(in the rows, 128 means zero)
Here are made-up nodes, facts about them, and rows of numbers that follow some of those facts. Name the node behind each unnamed row.

How the nodes are related:
z581 Θ 72; z725 Θ 72; z279 Θ 72; z352 Θ 99; z731 Θ 155; z944 Θ 487; z872 Θ 346; z633 Θ 814; z718 Θ 155
z812 Θ 814; z282 Θ 99; z792 Θ 495; z122 Θ 495; z791 Θ 72; z796 Θ 487; z888 Θ 487; z22 Θ 487; z886 Θ 814
z832 Θ 155; z505 Θ 487; z768 Θ 72; z685 Θ 814; z344 Θ 72; z223 Θ 72; z502 Θ 99; z145 Θ 99; z543 Θ 814
z107 Θ 487; z690 Θ 346; z589 Θ 99; z604 Θ 99; z336 Θ 72; z334 Θ 99; z679 Θ 487; z77 Θ 72; z474 Θ 487
z745 Θ 99; z355 Θ 814; z540 Θ 99; z853 Θ 155; z321 Θ 99; z520 Θ 814; z942 Θ 72; z838 Θ 99; z558 Θ 346
z742 Θ 346; z244 Θ 487; z553 Θ 487; z865 Θ 346; z434 Θ 99; z508 Θ 487; z488 Θ 99; z859 Θ 495; z917 Θ 495
z285 Θ 99; z278 Θ 72; z318 Θ 155; z196 Θ 487; z130 Θ 814; z784 Θ 814; z94 Θ 814; z618 Θ 346; z438 Θ 155
z657 Θ 814; z198 Θ 155; z562 Θ 72; z826 Θ 99; z691 Θ 155; z514 Θ 495; z182 Θ 814; z426 Θ 72; z308 Θ 99
z555 Θ 814; z778 Θ 99; z534 Θ 72; z253 Θ 495; z400 Θ 99; z429 Θ 72; z885 Θ 487; z834 Θ 99; z544 Θ 99
z551 Θ 495; z351 Θ 72; z943 Θ 99; z477 Θ 99; z808 Θ 346; z288 Θ 814; z111 Θ 346; z291 Θ 346; z174 Θ 487
z908 Θ 814; z836 Θ 99; z175 Θ 99; z720 Θ 72; z315 Θ 99; z734 Θ 72; z273 Θ 346; z818 Θ 72; z623 Θ 99
z33 Θ 99; z927 Θ 72; z53 Θ 814; z568 Θ 487; z281 Θ 814; z790 Θ 155; z78 Θ 72; z414 Θ 814; z800 Θ 814
z90 Θ 99; z771 Θ 487; z407 Θ 72; z547 Θ 99; z552 Θ 487; z228 Θ 72; z573 Θ 99; z20 Θ 72; z727 Θ 155
z783 Θ 814; z636 Θ 487; z225 Θ 72; z443 Θ 72; z960 Θ 99; z452 Θ 99; z271 Θ 346; z276 Θ 99; z212 Θ 814
z990 Θ 72; z912 Θ 814; z649 Θ 487; z473 Θ 99; z672 Θ 99; z932 Θ 72; z560 Θ 99; z148 Θ 99; z576 Θ 814
z781 Θ 814; z631 Θ 99; z861 Θ 346; z346 Θ 346; z703 Θ 346; z453 Θ 346; z669 Θ 495; z322 Θ 99; z456 Θ 72
z626 Θ 346; z298 Θ 99; z775 Θ 72; z504 Θ 72; z357 Θ 487; z478 Θ 495; z574 Θ 814; z765 Θ 72; z824 Θ 72
z706 Θ 346; z377 Θ 99; z619 Θ 99; z938 Θ 72; z295 Θ 99; z867 Θ 487; z372 Θ 495; z913 Θ 72; z441 Θ 99
z5 Θ 487; z221 Θ 487; z659 Θ 346; z606 Θ 72; z263 Θ 814; z86 Θ 72; z730 Θ 99; z581 κ 441; z725 κ 806
z279 κ 806; z352 κ 441; z731 κ 628; z944 κ 806; z872 κ 628; z633 κ 806; z718 κ 628; z812 κ 628; z792 κ 569
z122 κ 806; z791 κ 806; z22 κ 956; z886 κ 806; z832 κ 806; z505 κ 569; z768 κ 806; z685 κ 441; z344 κ 806
z223 κ 806; z502 κ 628; z145 κ 628; z543 κ 628; z107 κ 806; z690 κ 806; z604 κ 569; z336 κ 441; z334 κ 806
z679 κ 441; z77 κ 806; z474 κ 628; z745 κ 956; z540 κ 806; z321 κ 628; z942 κ 628; z838 κ 628; z742 κ 806
z244 κ 806; z553 κ 956; z865 κ 441; z434 κ 806; z508 κ 170; z488 κ 956; z917 κ 806; z285 κ 628; z318 κ 628
z196 κ 170; z130 κ 806; z784 κ 628; z94 κ 806; z618 κ 628; z438 κ 956; z657 κ 956; z198 κ 806; z562 κ 806
z826 κ 569; z514 κ 628; z426 κ 441; z778 κ 441; z534 κ 628; z253 κ 441; z400 κ 569; z429 κ 569; z885 κ 441
z544 κ 628; z551 κ 806; z351 κ 628; z477 κ 441; z808 κ 956; z288 κ 806; z111 κ 569; z291 κ 628; z174 κ 628
z908 κ 806; z836 κ 170; z175 κ 441; z315 κ 170; z734 κ 628; z273 κ 956; z818 κ 441; z623 κ 806; z33 κ 956
z927 κ 569; z53 κ 441; z568 κ 441; z281 κ 806; z78 κ 628; z414 κ 806; z90 κ 628; z771 κ 628; z407 κ 569
z547 κ 806; z552 κ 441; z228 κ 441; z573 κ 441; z20 κ 806; z727 κ 806; z783 κ 806; z225 κ 806; z443 κ 170
z960 κ 806; z452 κ 806; z271 κ 569; z276 κ 806; z212 κ 806; z990 κ 956; z912 κ 441; z649 κ 441; z473 κ 628
z672 κ 806; z932 κ 628; z560 κ 441; z148 κ 806; z576 κ 806; z781 κ 628; z631 κ 569; z861 κ 569; z346 κ 441
z703 κ 441; z453 κ 628; z669 κ 569; z322 κ 441; z456 κ 806; z626 κ 956; z298 κ 806; z775 κ 569; z357 κ 806
z478 κ 170; z574 κ 628; z765 κ 628; z706 κ 956; z377 κ 628; z619 κ 806; z938 κ 569; z295 κ 441; z867 κ 806
z913 κ 806; z5 κ 806; z221 κ 441; z659 κ 956; z606 κ 441; z263 κ 806; z86 κ 956; z725 ε z534; z279 ε z122
z352 ε z606; z352 ε z473; z944 ε z298; z872 ε z649; z633 ε z771; z718 ε z618; z812 ε z606; z812 ε z434; z791 ε z690
z791 ε z574; z886 ε z912; z886 ε z885; z832 ε z765; z505 ε z778; z685 ε z706; z344 ε z478; z223 ε z221; z502 ε z547
z145 ε z346; z543 ε z781; z543 ε z336; z107 ε z86; z107 ε z792; z604 ε z225; z336 ε z228; z334 ε z273; z474 ε z568
z745 ε z279; z321 ε z685; z321 ε z706; z942 ε z742; z838 ε z94; z244 ε z407; z553 ε z669; z865 ε z488; z434 ε z606
z488 ε z514; z196 ε z414; z130 ε z318; z94 ε z659; z94 ε z768; z94 ε z838; z438 ε z573; z826 ε z322; z514 ε z865
z534 ε z276; z400 ε z908; z885 ε z649; z544 ε z429; z551 ε z228; z551 ε z543; z477 ε z826; z291 ε z818; z315 ε z438
z315 ε z573; z734 ε z502; z273 ε z604; z818 ε z631; z927 ε z508; z927 ε z456; z53 ε z606; z568 ε z407; z281 ε z111
z78 ε z111; z771 ε z633; z552 ε z553; z20 ε z221; z727 ε z685; z727 ε z321; z452 ε z33; z212 ε z377; z990 ε z832
z990 ε z765; z649 ε z872; z473 ε z90; z631 ε z818; z346 ε z288; z703 ε z718; z669 ε z672; z669 ε z263; z669 ε z22
z322 ε z477; z456 ε z508; z456 ε z581; z626 ε z543; z775 ε z534; z478 ε z344; z765 ε z832; z765 ε z917; z765 ε z990
z938 ε z836; z295 ε z22; z867 ε z285; z5 ε z212; z5 ε z377; z581 π z22; z352 π z623; z872 π z812; z633 π z784
z718 π z543; z812 π z730; z282 π z619; z122 π z917; z791 π z148; z888 π z781; z22 π z281; z886 π z212; z505 π z225
z344 π z633; z223 π z502; z502 π z790; z145 π z78; z690 π z429; z589 π z253; z604 π z5; z336 π z477; z77 π z589
z745 π z960; z355 π z885; z853 π z913; z520 π z679; z553 π z53; z434 π z861; z508 π z514; z859 π z504; z917 π z657
z318 π z291; z196 π z86; z784 π z703; z94 π z718; z657 π z351; z198 π z618; z562 π z540; z691 π z555; z514 π z867
z182 π z400; z555 π z508; z778 π z943; z253 π z553; z400 π z453; z429 π z20; z834 π z298; z544 π z282; z351 π z872
z943 π z912; z111 π z606; z291 π z77; z720 π z727; z623 π z659; z927 π z581; z53 π z90; z281 π z562; z790 π z107
z78 π z990; z800 π z636; z771 π z626; z573 π z834; z727 π z198; z636 π z182; z225 π z288; z452 π z672; z276 π z355
z212 π z800; z990 π z441; z473 π z544; z672 π z130; z148 π z372; z576 π z111; z631 π z122; z346 π z276; z703 π z223
z322 π z576; z626 π z720; z298 π z691; z504 π z534; z765 π z859; z619 π z631; z867 π z318; z372 π z352; z441 π z344
z5 π z808; z606 π z573; z86 π z346; z730 π z228

Some nodes and their rows:
[127 161 109 136 123 131 119 130 109 119 135 118  96 129 130 118 124 130
 134 121 129 139 133 116 132 138 126 132 123 124] : z908
[135 124 121 128 132 119 137 125 147 141 125 124 107 120 140 113 126 123
 127 123 118 135 124 119 120 145 129 130 116 134] : z438
[126 115 146 127 134 130 109 115 156 135 124 147 169 147 125 141 106 135
 126 139 144 115 127 139 129 116 124 127 145 119] : z573
[130  68 146 131 146 120 139 115  84 124 152 102 103 157 139 114 181 110
 136 122 104 142 146 112 145 132 135 151 101 114] : z520
[141 209 105 135 119 115 146 156 173 146 114 129 170  87 116 150 121 138
 122 116 114 109 102 166  82  89  94 102 136 144] : z90
[113  50 163 112 137 126 122 105 143 153 153 133 184 150 120 140 169 123
 109 127 114  96 140 140 171 121 128 133 120 122] : z145
[132 110 154 114 138 132 120 129  68 113 112 120  93 116 129 130 137 116
 131 140 141 143 138 121 144 121 143 129 142 124] : z346
[158 166 113 164 149 119 159 177  77 111 112 115  84  72 134 138 182 110
 138 133 106 141 120 150  90  86 121 109 107 137] : z453
[131 160 133 118 131 138 111 129  76 127 129 114  80 106 123 138 150 131
 128 128 131 133 141 128 145 106 127 118 133 124] : z742
[127 118 130 116 108 112 139 122 143 144 128 117  65 125 132 103 106 129
 136 122 101 154 122 105 102 153 152 139 115 139] : z796
[142 178  99 123 119 126 128 138 121 134 144 114  97 112 121 133 137 139
 125 116 133 141 149 114 124 122 121 137 102 129] : z263
[157 129  94 193 127  99 139 190 132 104 119 153  96 101 137  91 123 113
 150 149 118 153 125 132 117 157 127  95 102 141] : z543
[143  69 100 205 133 119 125 175 165 125 136 142  98 121 134 100 143 115
 132 139  94 137 134 130 112 146 138 102  87 134] : z718
[133 146 117 133 142 139 126 131 113 120 128 123 135 126 132 133 131 125
 121 125 149 123 135 134 146 117 113 124 132 119] : z818
[130 127 122 125 127 110 143 132 137 138 131 127 115 113 130 107 124 125
 125 117 104 131 122 116 124 131 133 131 115 136] : z731
[120 100 154 117 132 126 124 119 139 129 125 141 171 157 122 141 110 130
 129 137 141 117 124 139 127 114 130 133 145 125] : z282
[116  80 109 139 132 146  94 127 131 135 143 126 139 134 120 123 145 132
 102 127 157 102 161 124 191 157 132 103 133 121] : z927
[131 114 123 140 144 111 136 129 104 122 123 126 109 113 135  99 111 119
 129 123 110 136 129 103 135 126 136 136 130 126] : z574
[130  84 158 126 141 125 116 118 151 127 107 153 172 148 131 128  92 123
 128 142 145 118 119 134 119 123 132 135 149 120] : z33
[111 111 137 129 118 136 115 114 182 127 131 155 181 168 124 131  86 143
 140 134 124 119 116 134 102 134 127 143 135 122] : z122
[135 199 102 128 118 134 155 147 104 102 124 111  99 113 143 132 136 125
 146 122 119 146 110 128  87 128 118 137 113 135] : z130

Rows to name:
No name comes twice in this set of rows, the named rows included.
[126  81 177 108 142 131 112 107  38 121 139 102  92 136 125 140 191 114
 135 130 113 139 153 115 164 100 136 147 120 110] : z690
[117  27 168 109 124 114 113 106 141 150 143 117 192 155 110 136 163 119
 114 127 108 106 140 132 162 116 126 136 136 126] : z473
[136 191  87 166 136 145 129 163 117  97 123 125 123 110 133 139 131 134
 132 133 147 126 125 146 105 117 110 107 133 127] : z913
[149 159 113 104 116 107 146 128 168 167 128 126  73  95 125 119 116 132
 124 115 119 151 130 109 100 142 138 140  93 144] : z553
[123  71 128 141 126 128 126 120 137 142 151 116 101 151 131 111 154 124
 125 126 112 132 149 116 143 149 137 132 105 123] : z853
[136  83 132 146 115 112 143 141 134 132 134 119  68 135 138 108 155 115
 151 133  81 161 126 113  86 143 150 141  91 135] : z636
[133 123 126 133 128 115 103 127 118 130 125 100 144 125 116 127 131 127
 120 120 138 126 141 129 136 117 104 124 153 118] : z606
[108  89 151  87 148 123 108  96  97 128 123 132 162 137 119 106  96 128
  98 118 157 112 140 101 208 145 142 135 170 118] : z765
[132 141 110 127 131 117 142 131 111 131 130 120 111 107 133 108 136 122
 121 114 112 130 125 113 137 128 128 129 115 132] : z784
[104 143 117 100 109 127 124 102 201 152 124 152 186 160 123 120  52 151
 113 120 152 109 112 127 122 151 125 131 159 134] : z859

Now the same nodes, written a new way:
Known rows:
[118 161 102 121 112 184 116 125 181  87 141 132 112 163 114 114 123 146
 106  96 147 132 129 130 154 126 120 162] : z944
[ 97 144  77 139 114 177 109 127 142  98 143 121 132 117 178  99 110 143
  75 132 155 136 137 146 131 101 139 141] : z22
[152 120 157  99 102  86  85 130 140 148 125 158  65 179 129 132 141 145
 139 124 117 124 149 134 167 116 101 127] : z551
[153  91 137 156 162 103 127 142 137 148 149 156 108 129 135 155 103 139
 143 129 105  96 193 110 106  72 131 131] : z784
[102 139 138 141 130 135 166 101 145 132 126 127 124 135 104 145 136 104
 108 118 130  74  59 148 157 125 115 152] : z824
[119 162 101 127 113 186 116 122 184  89 144 132 109 167 106 117 117 149
 109  94 147 132 131 131 151 121 120 160] : z107
[114 151 121 132 123 181 116 122 180  99 130 115 149 122 146 132 116 148
 110 106 170 131 135 116 140 101 132 160] : z771
[161 121 127 118 119 130 115 152 122 107 111 136 100 163 138 117 123 138
 140 109 118 126 172 110 131 136 125 141] : z488
[149 123 120 130 120 126 102 170 128  96 143 134  89 148 152 137 117 157
 140 122 121 140 175 113 149 123 131 120] : z148
[155 113 135 131 119  94 109 158 113 115 126 129 107 134 150 150 117 143
 145 134 116  97 154 123 139 116 137 123] : z372
[151 116 132 118 129 133 125 148 124 118  96 143 114 140 156 121 126 137
 147 105 109 122 172  99 118 126 124 156] : z285
[116 146 113 138 108 180 110 124 167  82 141 117 143 133 137 133 116 152
 110 129 170 129 136 129 133 107 135 151] : z636
[152 116  90 110 111  75 109 166 128 112 145 137 107 155 134 157 135 155
 134 114  96 106 146 133 159 102 147 115] : z198
[116 147 114 132 111 181 112 120 168  87 134 117 139 140 132 124 122 151
 108 120 161 126 126 128 134 120 135 156] : z888
[170 119 146 123 122 128 112 139 110 123  83 133 129 146 143 113 117 132
 142 112 136 102 181 110 114 128 129 144] : z175
[ 95 142 129 149 128 129 158 116 156 118 164 123 104 125 113 155 136 114
 105 121 133 106  61 149 178 117 120 126] : z562
[154 112 139 131 121 103 117 155 114 122 124 129 103 140 145 147 119 140
 141 136 117  94 148 123 141 121 135 125] : z355
[149  98 113 159 146 108 121 154 135 128 173 162  83 153 125 151 115 142
 139 137  94 113 180 114 121  86 127 116] : z633
[154 112 135 134 122 100 117 154 113 117 127 127 105 134 148 152 120 142
 144 133 118  97 149 121 141 119 136 124] : z182
[166 124 117 110  83 116  95 170 105  86 108 114 129 130 177 151  91 164
 156  95 138 133 194 106 145  93 120 145] : z872
[164 125 102 114 110  74  94 167 138 117 149 131 102 158 126 158 117 158
 136 110 104  95 156 134 169 104 147 108] : z727

Name these rows:
No name comes twice in this set of rows, the named rows included.
[151 113 108 123 136  98 121 138 101 154  96 131  88 152 165  96  92 138
 111 107 105  76 170 142 153 119 126 121] : z669
[167 113 143 133 120 122 105 150 104 111 101 123 138 129 163 126 117 134
 147 127 142 116 181 106 111 121 138 131] : z778
[118 149 120 121 121 181 128 112 173 106 115 122 146 140 132 116 124 141
 108  90 152 126 131 118 132 116 125 176] : z174
[157 106 132 144 146 133 112 150 143 124 133 146 112 130 153 142 103 150
 148 124 124 115 200  97 113  93 134 140] : z502
[161 120 131 119 120 132 110 151 119 107 104 134 103 157 142 118 120 144
 145 119 113 112 167 111 123 137 126 149] : z308
[156 119 133 129 120 127 104 158 122 103 119 128 108 143 153 132 114 152
 146 130 127 115 170 113 127 125 135 136] : z943
[151 118 116 132 118 125 113 174 124  90 148 133  95 140 157 140 128 148
 143 123 119 148 166 106 140 124 131 121] : z276
[149 117 123 121 122 107 128 153 115 117 128 142  81 162 131 130 132 134
 140 111  92 110 141 123 150 135 122 131] : z783
[164 118 101 104 106  80 118 153 121 124 114 141 122 171 122 138 138 141
 132 103  96  89 150 130 142 113 142 130] : z438
[164 122 143 129 134 128 101 152 139 120 117 128 106 132 154 136 100 158
 147 115 133 111 188 104 140 109 132 137] : z145

Now the same nodes, written a new way:
Named rows:
[ 86  70 141  70 145  90  57 160 127 133  60 143 155 114] : z555
[115 136 176 108 165 108 117 132 178 133 138 127 128 181] : z544
[151 159  86 147 117 134 140 132 134 120 143 140 124 101] : z742
[161 168  93 131  81 158 144 142 104 117 148 165 119 126] : z357
[124 128 159 109 171  83  92 131 198 141 135 142 128 149] : z148
[131 159 139 141 180  33 140 160 132 100  76 139 131 135] : z295
[137 108 155 106 100 152 127  71 144 167 121 119 128 113] : z346
[146 160 100 177  74 144 132 102 127 136 140 151  73  98] : z551
[157 134  86 157 120 119 150 112 104 131 126 121 105  82] : z818
[ 88 123 140  81 188  82  63 147 173 159 121 146 125 116] : z298
[189 128 163 108  88 140 102 106 157 176 136 148 121 116] : z5
[112 153 101 134 191  99 130 176 139  96 121 135 130 157] : z285
[177 136  90 163 135 160 136 135 130 145 121 128 144  97] : z618
[104 135 103 134 180 124 132 169 131  90  93 136 152 166] : z836
[137 106 143 115 103 143 117 129 107 173 165 137 116 122] : z771
[149 115 160 146 120 118 132  69 140 182 187 119 109 117] : z344
[ 69  78 143  90 157  91  68 136 145 131  71 126 155 128] : z589
[ 93 126 134  91  68 176 119  75 121 171 136 110 115  86] : z253
[151 164 103 139 171  96 117 157 188  71 110 152 168 134] : z547
[126 118 144 142 119 152 118  98 129 176 162  99 121 104] : z765
[137 111 161 157 110 140 150  69 122 163 200 105 111 139] : z351

Which node is each row?
No name comes twice in this set of rows, the named rows included.
[149 150 173  96 164 108 127 101 195 131 140 138 140 185] : z619
[ 73  87 120  81 110 184  90 154  84 175 141 131 140  73] : z508
[113 121 102 141 165  88 121 145 135  69  79 126 152 157] : z308
[116 193 120 111 150  95 153 185 132 100 123 181 163 147] : z263
[ 66  93 152 114 121 162 157 142  54 168 161 139 165 131] : z22
[120 119 160 148 110 136 120  92 129 176 178  99 103 128] : z78
[160 124 173  88 157  70  92 112 183 126 103  90 153 157] : z352
[203 122 184 107 146 103 109 125 169 148 128 116 146 183] : z812
[ 99 112 146  67 184 106  79 136 176 142  76 141 145 117] : z573

